Below is a small trained network, with its code and all its weights. Each question gives an input and a class and asks what happens when units are switched off, that is, made to give their printed mean instead of their output.

import numpy as np


def w(rows, s, z=0):
    codes = np.array(rows[::2]) - 128.0
    scale = np.full(codes.shape[1], s)
    scale[-1] = z or s
    return codes * scale


def norm(h):
    return h / np.sqrt((h * h).mean(-1, keepdims=True) + 1e-5)


def f(y):
    return y / 2 * (1 + np.tanh(0.7978845608 * (y + 0.044715 * y**3)))


def log_softmax(a):
    a = a - a.max(-1, keepdims=True)
    return a - np.log(np.exp(a).sum(-1, keepdims=True))


def net(x, mask):
    res = np.array(x, float).reshape(1, 8) / 4 @ E
    u = 0
    for l in range(2):
        y = f(norm(res) @ A[l][:, :-1].T + A[l][:, -1])
        res = res + np.where(mask[u : u + 7], y, B[l][:, -1]) @ B[l][:, :-1]
        u += 7
    return log_softmax(norm(res)[-1] @ U[:, :-1].T + U[:, -1])


A, B = {}, {}
E = w([
[69,218,155,74,254],'x0',
[42,167,228,153,58],'x1',
[126,124,128,129,132],'x2',
[56,134,55,119,103],'x3',
[125,127,130,126,125],'x4',
[133,129,128,120,126],'x5',
[127,127,129,126,132],'x6',
[108,56,144,17,125],'x7',
],0.0067)
A[0] = w([
[67,183,36,153,93,139],'0.n0',
[207,83,72,131,220,91],'0.n1',
[81,106,239,165,144,49],'0.n2',
[254,169,226,128,146,122],'0.n3',
[155,190,102,242,165,3],'0.n4',
[179,124,182,179,154,79],'0.n5',
[103,154,80,124,118,92],'0.n6',
],0.0092,0.0052)
B[0] = w([
[93,39,171,170,200,198],'0.n0',
[75,195,29,106,63,250],'0.n1',
[94,170,37,119,80,178],'0.n2',
[2,60,87,137,162,253],'0.n3',
[208,161,180,216,158,176],'0.n4',
[78,84,144,138,144,154],'0.n5',
[109,112,151,142,143,124],'0.n6',
],0.0097,0.0041)
A[1] = w([
[110,212,131,121,184,82],'1.n0',
[112,184,140,95,187,9],'1.n1',
[128,146,96,60,79,184],'1.n2',
[173,86,98,187,32,143],'1.n3',
[136,96,172,6,118,108],'1.n4',
[145,53,179,137,180,60],'1.n5',
[74,170,219,150,72,167],'1.n6',
],0.013,0.0016)
B[1] = w([
[167,58,160,101,34,224],'1.n0',
[157,73,210,111,9,197],'1.n1',
[87,203,182,216,118,215],'1.n2',
[117,150,214,47,145,253],'1.n3',
[180,134,100,250,189,207],'1.n4',
[18,146,95,139,87,163],'1.n5',
[192,150,1,93,184,228],'1.n6',
],0.01,0.0055)
U = w([
[158,99,234,51,70,109],'0',
[97,140,119,147,152,254],'1',
[153,216,7,86,123,70],'2',
[174,142,160,254,211,71],'3',
[87,130,126,144,138,183],'4',
[27,45,112,112,221,64],'5',
],0.0096,0.0076)

Each question gives the input, the list of numbers given to net, and the class t.
The units are the neurons (one row each of A and B). Each row of codes is followed by its name. A weight is (code - 128) times the scale printed after its matrix; where a second scale follows, it is the last column's (A, B and U).
mask holds one flag per neuron, layer by layer. A switched-off neuron (its flag False) gives its mean, the last column of its row in B, instead of its output. The means were averaged over made-up inputs and are rounded, as every weight is.
A unit's drop is (log p(t) with every unit on - log p(t) with that unit switched off) / (log p(t) with every unit on - log p(t) with every unit switched off).
The circuit of an input: a set's keep is (log p(t) with only the set's units on - log p(t) with every unit switched off) / (log p(t) with every unit on - log p(t) with every unit switched off). Starting from the 12 units with the biggest drops (on a tie, the unit counted first), units are removed one at a time, each time the one whose removal leaves the highest keep (on an exact tie, the one counted first), for as long as the keep stays at least 0.8.
units of the circuit, in order: the units of the circuit, biggest drop first
k most important neurons: the k neurons with the biggest drops, biggest first
k most important neurons of layer l: the k neurons of layer l with the biggest drops, biggest first
input [-7,4,-6,4,7,4,7,-6], class 0: 4 most important neurons => (1.n3; 0.n3; 1.n4; 1.n2)
input [6,8,-5,-5,-7,4,-1,2], class 2: units of the circuit, in order => (1.n6)
input [6,8,-1,8,-2,-7,3,5], class 2: units of the circuit, in order => (1.n6; 0.n3)
input [5,7,4,4,-5,-3,-8,-8], class 3: 3 most important neurons => (0.n0; 0.n1; 0.n4)
input [6,8,1,7,5,-6,2,7], class 2: 4 most important neurons of layer 1 => (1.n6; 1.n3; 1.n4; 1.n5)
input [0,-1,8,3,-1,-4,-6,8], class 3: units of the circuit, in order => (1.n4; 0.n3)
input [6,-2,5,8,6,7,5,-8], class 3: 4 most important neurons => (0.n0; 0.n4; 0.n3; 1.n3)
input [-5,-5,-3,8,2,-6,-4,-4], class 5: 2 most important neurons => (0.n0; 1.n3)
input [4,3,-1,5,1,-4,5,-2], class 5: 2 most important neurons => (0.n0; 1.n2)
input [8,-5,-7,7,-4,5,-1,-4], class 0: units of the circuit, in order => (0.n3; 1.n1; 1.n0)
input [1,4,-1,-7,-6,-4,-7,-6], class 5: 2 most important neurons of layer 0 => (0.n3; 0.n5)
input [0,-3,-5,6,8,2,1,8], class 3: 2 most important neurons => (1.n4; 0.n3)
input [8,-2,7,2,-1,-6,-3,-7], class 0: 2 most important neurons => (1.n0; 1.n1)
input [5,-1,1,5,7,-1,-4,6], class 3: units of the circuit, in order => (1.n4; 0.n3; 0.n1)
input [6,8,-1,-8,-8,-2,8,-7], class 2: 3 most important neurons => (1.n6; 0.n2; 0.n0)
input [8,6,2,2,7,8,0,3], class 0: most important neuron => (1.n1)
input [-5,5,3,8,5,6,1,-6], class 5: 3 most important neurons => (0.n0; 1.n2; 1.n3)
input [-5,1,-7,8,-1,-4,-3,-1], class 5: units of the circuit, in order => (0.n0; 1.n2)
input [6,-6,-4,-5,7,-3,-8,-6], class 0: 3 most important neurons => (1.n0; 1.n1; 1.n6)
input [-2,1,-3,-4,4,-2,0,7], class 3: units of the circuit, in order => (1.n4)
input [-4,0,4,-5,7,3,-1,3], class 5: units of the circuit, in order => (0.n3; 1.n1)
